Below are the code and all the weights of a small trained network. Each question names an input and a target symbol and asks about switching units off, where a switched-off unit gives its printed mean instead of its output.

import numpy as np


def w(rows, s, z=0):
    codes = np.array(rows[::2]) - 128.0
    scale = np.full(codes.shape[1], s)
    scale[-1] = z or s
    return codes * scale


def f(y):
    return y / 2 * (1 + np.tanh(0.7978845608 * (y + 0.044715 * y**3)))


def softmax(a):
    e = np.exp(a - a.max(-1, keepdims=True))
    return e / e.sum(-1, keepdims=True)


def log_softmax(a):
    a = a - a.max(-1, keepdims=True)
    return a - np.log(np.exp(a).sum(-1, keepdims=True))


def net(x, mask):
    ids = ['ΛΠαβδηθτψω'.index(c) for c in x.split()]
    T = len(ids)
    res = E[ids] + P[:T]
    u = 0
    for l in range(3):
        r = res
        for j in range(2):
            rows = slice(2 * j, 2 * j + 2)
            q, k, v = (r @ M[l][rows].T for M in (Q, K, V))
            z = softmax(np.where(np.tri(T) > 0, q @ k.T / 2**0.5, -1e9)) @ v
            o = O[l][rows]
            res = res + np.where(mask[u + j], z, o[:, -1]) @ o[:, :-1]
        u += 2
        y = f(res @ A[l][:, :-1].T + A[l][:, -1])
        res = res + np.where(mask[u : u + 4], y, B[l][:, -1]) @ B[l][:, :-1]
        u += 4
    return log_softmax(res[-1] @ U[:, :-1].T + U[:, -1])


Q, K, V, O, A, B = {}, {}, {}, {}, {}, {}
E = w([
[229,163,160],'Λ',
[187,171,140],'Π',
[184,135,71],'α',
[173,102,54],'β',
[32,169,194],'δ',
[130,58,108],'η',
[39,105,166],'θ',
[103,84,96],'τ',
[113,251,202],'ψ',
[252,162,173],'ω',
],0.012)
P = w([
[160,102,3],'0',
[203,158,118],'1',
[195,146,111],'2',
[182,124,118],'3',
[100,221,42],'4',
[119,100,125],'5',
[127,35,151],'6',
[109,169,43],'7',
[148,136,213],'8',
[139,102,222],'9',
[101,105,40],'10',
[151,129,89],'11',
[126,128,126],'12',
],0.006)
Q[0] = w([
[125,146,3],'0.h0',
[100,128,101],'0.h0',
[112,94,87],'0.h1',
[189,141,190],'0.h1',
],0.014)
K[0] = w([
[23,153,223],'0.h0',
[254,216,43],'0.h0',
[196,252,221],'0.h1',
[81,88,108],'0.h1',
],0.0061)
V[0] = w([
[111,95,80],'0.h0',
[2,182,121],'0.h0',
[68,31,92],'0.h1',
[65,65,132],'0.h1',
],0.012)
O[0] = w([
[98,210,67,133],'0.h0',
[82,56,254,4],'0.h0',
[46,71,55,57],'0.h1',
[89,186,147,25],'0.h1',
],0.0084,0.0032)
A[0] = w([
[151,1,189,251],'0.n0',
[114,216,39,109],'0.n1',
[223,60,179,31],'0.n2',
[78,125,86,128],'0.n3',
],0.0058,0.0016)
B[0] = w([
[49,96,78,181],'0.n0',
[190,1,173,251],'0.n1',
[52,76,137,185],'0.n2',
[28,67,128,131],'0.n3',
],0.0095,0.0028)
Q[1] = w([
[125,133,118],'1.h0',
[131,96,1],'1.h0',
[210,131,116],'1.h1',
[144,206,99],'1.h1',
],0.0089)
K[1] = w([
[116,33,152],'1.h0',
[174,9,114],'1.h0',
[100,6,203],'1.h1',
[254,176,98],'1.h1',
],0.0079)
V[1] = w([
[124,234,250],'1.h0',
[174,218,185],'1.h0',
[58,78,153],'1.h1',
[118,73,196],'1.h1',
],0.012)
O[1] = w([
[134,36,59,4],'1.h0',
[172,59,198,88],'1.h0',
[137,253,106,93],'1.h1',
[204,244,194,111],'1.h1',
],0.0052,0.013)
A[1] = w([
[221,2,236,203],'1.n0',
[229,40,93,1],'1.n1',
[243,184,188,145],'1.n2',
[240,125,126,108],'1.n3',
],0.0051,0.0019)
B[1] = w([
[83,111,138,253],'1.n0',
[180,74,92,171],'1.n1',
[2,150,63,200],'1.n2',
[104,53,149,182],'1.n3',
],0.0066,0.0043)
Q[2] = w([
[220,108,115],'2.h0',
[206,87,69],'2.h0',
[87,139,53],'2.h1',
[121,233,1],'2.h1',
],0.0075)
K[2] = w([
[104,200,114],'2.h0',
[249,112,126],'2.h0',
[150,82,93],'2.h1',
[80,98,116],'2.h1',
],0.012)
V[2] = w([
[150,145,88],'2.h0',
[106,23,65],'2.h0',
[254,207,56],'2.h1',
[8,194,139],'2.h1',
],0.0084)
O[2] = w([
[94,134,75,174],'2.h0',
[131,147,60,137],'2.h0',
[255,229,111,214],'2.h1',
[72,30,99,251],'2.h1',
],0.0081,0.0023)
A[2] = w([
[156,204,89,25],'2.n0',
[157,168,254,100],'2.n1',
[85,66,105,142],'2.n2',
[128,211,40,3],'2.n3',
],0.0059,0.004)
B[2] = w([
[161,154,197,164],'2.n0',
[76,64,173,107],'2.n1',
[110,147,211,250],'2.n2',
[186,254,213,181],'2.n3',
],0.0091,0.0014)
U = w([
[179,86,155,3],'Λ',
[162,97,150,35],'Π',
[153,167,212,202],'α',
[109,204,228,68],'β',
[81,128,243,117],'δ',
[46,215,57,170],'η',
[28,107,112,124],'θ',
[38,176,57,131],'τ',
[129,66,254,244],'ψ',
[139,96,107,183],'ω',
],0.0094,0.0049)

Each question gives the input, a string of symbols that net reads in full, and the target symbol t.
The units are the heads (2 rows each of Q, K, V and O) and the neurons (one row each of A and B). Each row of codes is followed by its name. A weight is (code - 128) times the scale printed after its matrix; where a second scale follows, it is the last column's (O, A, B and U).
mask holds one flag per unit, layer by layer, with each layer's heads first. A switched-off unit (its flag False) gives its mean, the last column of its rows in O or B, instead of its output. The means were averaged over made-up inputs and are rounded, as every weight is.
A unit's drop is (log p(t) with every unit on - log p(t) with that unit switched off) / (log p(t) with every unit on - log p(t) with every unit switched off).
The circuit of an input: a set's keep is (log p(t) with only the set's units on - log p(t) with every unit switched off) / (log p(t) with every unit on - log p(t) with every unit switched off). Starting from the 12 units with the biggest drops (on a tie, the unit counted first), units are removed one at a time, each time the one whose removal leaves the highest keep (on an exact tie, the one counted first), for as long as the keep stays at least 0.8.
units of the circuit, in order: the units of the circuit, biggest drop first
most important unit: the unit with the biggest drop
top k neurons: the k neurons with the biggest drops, biggest first
k most important neurons of layer l: the k neurons of layer l with the biggest drops, biggest first
which heads matter: for each layer, one digit per head in row order, 1 if its drop is at least 0.15 and else 0, layers parted by /
input η ω η, target η: top 2 neurons -> [0.n1; 0.n3]
input η ω θ, target η: which heads matter -> 11 / 10 / 01
input τ η δ θ β α β β α η α Λ, target η: units of the circuit, in order -> [0.h1; 1.h0]
input θ β β α, target θ: units of the circuit, in order -> [2.h1; 0.h1; 0.h0]
input ψ δ Λ τ α δ α α δ ψ ψ τ, target ψ: top neuron -> [1.n2]
input θ ψ β, target θ: units of the circuit, in order -> [2.h1; 0.h0; 0.n0]
input β β ω η, target β: which heads matter -> 11 / 10 / 01
input α β β η θ η, target β: which heads matter -> 10 / 00 / 01
input η δ δ ψ δ δ δ τ ψ θ ψ β, target ψ: top 2 neurons -> [2.n2; 1.n2]
input β α ω β, target β: which heads matter -> 11 / 10 / 01
input β α α, target β: 2 most important neurons of layer 2 -> [2.n3; 2.n0]
input θ τ ω, target θ: which heads matter -> 11 / 00 / 01
input α α β α τ, target α: units of the circuit, in order -> [2.h1; 0.n1; 0.h0]
input α ω η, target α: top neuron -> [0.n1]
input Π τ δ ψ ψ α ψ, target ψ: which heads matter -> 00 / 11 / 01
input ψ α η ψ ψ α α θ, target ψ: units of the circuit, in order -> [0.h1; 0.h0]
input η α β τ, target η: units of the circuit, in order -> [1.h0; 0.h0]
input β α τ ω ψ δ δ Λ, target ψ: which heads matter -> 10 / 10 / 10
input ψ α δ, target ψ: which heads matter -> 01 / 01 / 01
input ω Λ θ, target ω: most important unit -> 2.h0
input θ η ψ, target θ: units of the circuit, in order -> [0.h1; 2.h1]
input Π ω τ ω Λ, target ω: which heads matter -> 10 / 11 / 10
input α ω τ τ, target α: units of the circuit, in order -> [2.h1; 0.h1]
